[[-10 -12  -4]
 [ -1 -21   8]
 [-13  -9  -6]
 [ -4  32   4]
 [ -7  -4 -11]
 [  1  -6  11]
 [-13   8   3]
 [ 18   4  -6]
 [  4  33   4]
 [-11   3  37]
 [-26   7  10]
 [  1 -15 -24]]
:
[[-10  -1 -13  -4  -7   1 -13  18   4 -11 -26   1]
 [-12 -21  -9  32  -4  -6   8   4  33   3   7 -15]
 [ -4   8  -6   4 -11  11   3  -6   4  37  10 -24]]

[[ 14   0 -39 -35 -19 -26 -25  33 -25 -37 -33  23]
 [ -4 -13 -11  14  11  13 -10   3   9   8   4  -7]
 [ 10   5 -17 -35 -19   0 -24  23 -19 -17 -33  26]
 [  0  22   6  -2 -11 -26  25 -14  -7   9  17 -19]]
:
[[ 14  -4  10   0]
 [  0 -13   5  22]
 [-39 -11 -17   6]
 [-35  14 -35  -2]
 [-19  11 -19 -11]
 [-26  13   0 -26]
 [-25 -10 -24  25]
 [ 33   3  23 -14]
 [-25   9 -19  -7]
 [-37   8 -17   9]
 [-33   4 -33  17]
 [ 23  -7  26 -19]]

[[ 12   6   4  10  -1 -18 -38   2   3  10  -2 -13  -8  21   5]
 [ -1   3   2  35  -3 -23 -18 -13   6  -2   8  10  13   5   7]
 [ 11   4   0 -10  -1 -10  -2  -3 -25   8  13   3  12   3 -11]]
:
[[ 12  -1  11]
 [  6   3   4]
 [  4   2   0]
 [ 10  35 -10]
 [ -1  -3  -1]
 [-18 -23 -10]
 [-38 -18  -2]
 [  2 -13  -3]
 [  3   6 -25]
 [ 10  -2   8]
 [ -2   8  13]
 [-13  10   3]
 [ -8  13  12]
 [ 21   5   3]
 [  5   7 -11]]

[[ -6  -9   7 -16  -5   6]
 [ 12   5 -18   0   6  15]
 [ -6   0   9   3  -3  -5]
 [ -5 -11   5 -22  -5  10]
 [ -4  -1   3  -3  -4  -1]
 [  7  20   0  24  16 -17]
 [-12 -23   7 -41 -16  21]
 [  2  -1  -4  -2  -1   6]
 [ -6 -16   0 -11 -14  13]
 [  4   6  -3  12   4  -2]]
:
[[ -6  12  -6  -5  -4   7 -12   2  -6   4]
 [ -9   5   0 -11  -1  20 -23  -1 -16   6]
 [  7 -18   9   5   3   0   7  -4   0  -3]
 [-16   0   3 -22  -3  24 -41  -2 -11  12]
 [ -5   6  -3  -5  -4  16 -16  -1 -14   4]
 [  6  15  -5  10  -1 -17  21   6  13  -2]]

[[ 38  -7   8  12  19 -29  -2]
 [ 37 -11   1 -30  -6 -20  -6]
 [-31  14   1  22  13   8 -12]
 [ -9  22   0 -17 -20  10  14]
 [ -1  40  20   6 -27   5  -3]]
:
[[ 38  37 -31  -9  -1]
 [ -7 -11  14  22  40]
 [  8   1   1   0  20]
 [ 12 -30  22 -17   6]
 [ 19  -6  13 -20 -27]
 [-29 -20   8  10   5]
 [ -2  -6 -12  14  -3]]

[[ 15   5   1   2   5  19]
 [  2   6  -4   4  -4   2]
 [-31 -11 -15 -12  14 -23]
 [ 23   4   1   2   7  23]
 [  5   5   6  -4   2   4]
 [  8  -3   2   0   1   4]
 [-13  -6   1  -8   7  -8]
 [  4 -18 -15   5  13  10]
 [ -1   3  10  -4  -4  -4]
 [  1   0 -14   9  -5  -1]]
:
[[ 15   2 -31  23   5   8 -13   4  -1   1]
 [  5   6 -11   4   5  -3  -6 -18   3   0]
 [  1  -4 -15   1   6   2   1 -15  10 -14]
 [  2   4 -12   2  -4   0  -8   5  -4   9]
 [  5  -4  14   7   2   1   7  13  -4  -5]
 [ 19   2 -23  23   4   4  -8  10  -4  -1]]

[[-24 -36]
 [ -4 -16]
 [-13  31]
 [ -7  -2]
 [-10  12]
 [  2  18]
 [ -5   6]
 [ -2  19]
 [ -6   6]]
:
[[-24  -4 -13  -7 -10   2  -5  -2  -6]
 [-36 -16  31  -2  12  18   6  19   6]]
---
[[ -3  -2 -22  24 -17 -34 -35]
 [  6 -25   6 -16 -19 -31  12]
 [ -4  -5 -19  22  -6 -20 -34]
 [ 21   7 -10  13  17 -27  -9]
 [  2  14 -22  24 -13  -5 -26]
 [  6 -37  19 -14 -23 -28  28]
 [ -4   2   6   4  29   6  -3]
 [-12 -12 -22  12 -16 -19 -20]]
:
[[  2  14 -22  24 -13  -5 -26]
 [ 21   7 -10  13  17 -27  -9]
 [ -4   2   6   4  29   6  -3]
 [ -3  -2 -22  24 -17 -34 -35]
 [ -4  -5 -19  22  -6 -20 -34]
 [-12 -12 -22  12 -16 -19 -20]
 [  6 -25   6 -16 -19 -31  12]
 [  6 -37  19 -14 -23 -28  28]]

[[-13  18  11]
 [-34 -28  -4]
 [  6 -22  23]]
:
[[-13  18  11]
 [  6 -22  23]
 [-34 -28  -4]]

[[-10 -16  -6  -5 -13  13 -15 -13 -19]
 [-12  12 -27 -20  10   9  12  11  -3]
 [ -4  18  18   9  -3   5  20 -12   1]
 [ 37 -13  -3  35   3 -13 -11  16  -9]]
:
[[ -4  18  18   9  -3   5  20 -12   1]
 [-12  12 -27 -20  10   9  12  11  -3]
 [ 37 -13  -3  35   3 -13 -11  16  -9]
 [-10 -16  -6  -5 -13  13 -15 -13 -19]]

[[  8  -7 -12   8 -21 -17  25  22  -7]
 [  7  -8  31 -10  -8  42   3 -26 -26]
 [  8  14 -11   1  16 -10 -20  -1   9]
 [  6  28 -16 -13   8  -5  26  18 -26]
 [-11  16  18 -22  25  31  -4 -18 -18]
 [ -4  -6  -9   7 -11  -9   5  -9  15]
 [ -7  11  -4  -8  10   3   6  -3  -4]]
:
[[  6  28 -16 -13   8  -5  26  18 -26]
 [-11  16  18 -22  25  31  -4 -18 -18]
 [  8  14 -11   1  16 -10 -20  -1   9]
 [ -7  11  -4  -8  10   3   6  -3  -4]
 [ -4  -6  -9   7 -11  -9   5  -9  15]
 [  8  -7 -12   8 -21 -17  25  22  -7]
 [  7  -8  31 -10  -8  42   3 -26 -26]]

[[ 13  -2  18  15   9  -9 -14 -12  14  10]
 [  9  22   5   3   8   4 -11  -8   8  -2]
 [  8 -22  37  31  13 -23 -18 -19  -3  33]]
:
[[  9  22   5   3   8   4 -11  -8   8  -2]
 [ 13  -2  18  15   9  -9 -14 -12  14  10]
 [  8 -22  37  31  13 -23 -18 -19  -3  33]]

[[ 10 -16   2  13  16  22  -4 -11   4  19  11]
 [ 16  -2  27  -4  17  -9   8 -14 -10 -22  12]
 [ -9  -1 -13  -2  -7   0 -13  13   1  -7 -15]
 [ 15  -3   6 -20  17  35 -23   5 -18   2 -16]
 [  5  22   7 -25  -5 -10  -5   3 -22 -21 -13]
 [-11   4  19   1 -11   7   8  -3  15   7  -4]
 [  0  13   6 -12  -6   9  -4   4  -7  -3 -12]]
:
[[  5  22   7 -25  -5 -10  -5   3 -22 -21 -13]
 [  0  13   6 -12  -6   9  -4   4  -7  -3 -12]
 [-11   4  19   1 -11   7   8  -3  15   7  -4]
 [ -9  -1 -13  -2  -7   0 -13  13   1  -7 -15]
 [ 16  -2  27  -4  17  -9   8 -14 -10 -22  12]
 [ 15  -3   6 -20  17  35 -23   5 -18   2 -16]
 [ 10 -16   2  13  16  22  -4 -11   4  19  11]]

[[  8  11  16  -4   7 -19  15 -13 -11 -19  15  13]
 [ -7   1  -6 -16   2  -2 -15  16 -11 -15 -29  12]
 [ -4   4 -14 -17   0  -4 -18  21 -15 -27 -29  14]
 [-28  20 -14  12 -36 -29  13   7  16   6  -3 -23]
 [ 14   5  11  -4   8 -26  16 -12 -18 -24  23  12]]
:
[[-28  20 -14  12 -36 -29  13   7  16   6  -3 -23]
 [  8  11  16  -4   7 -19  15 -13 -11 -19  15  13]
 [ 14   5  11  -4   8 -26  16 -12 -18 -24  23  12]
 [ -4   4 -14 -17   0  -4 -18  21 -15 -27 -29  14]
 [ -7   1  -6 -16   2  -2 -15  16 -11 -15 -29  12]]
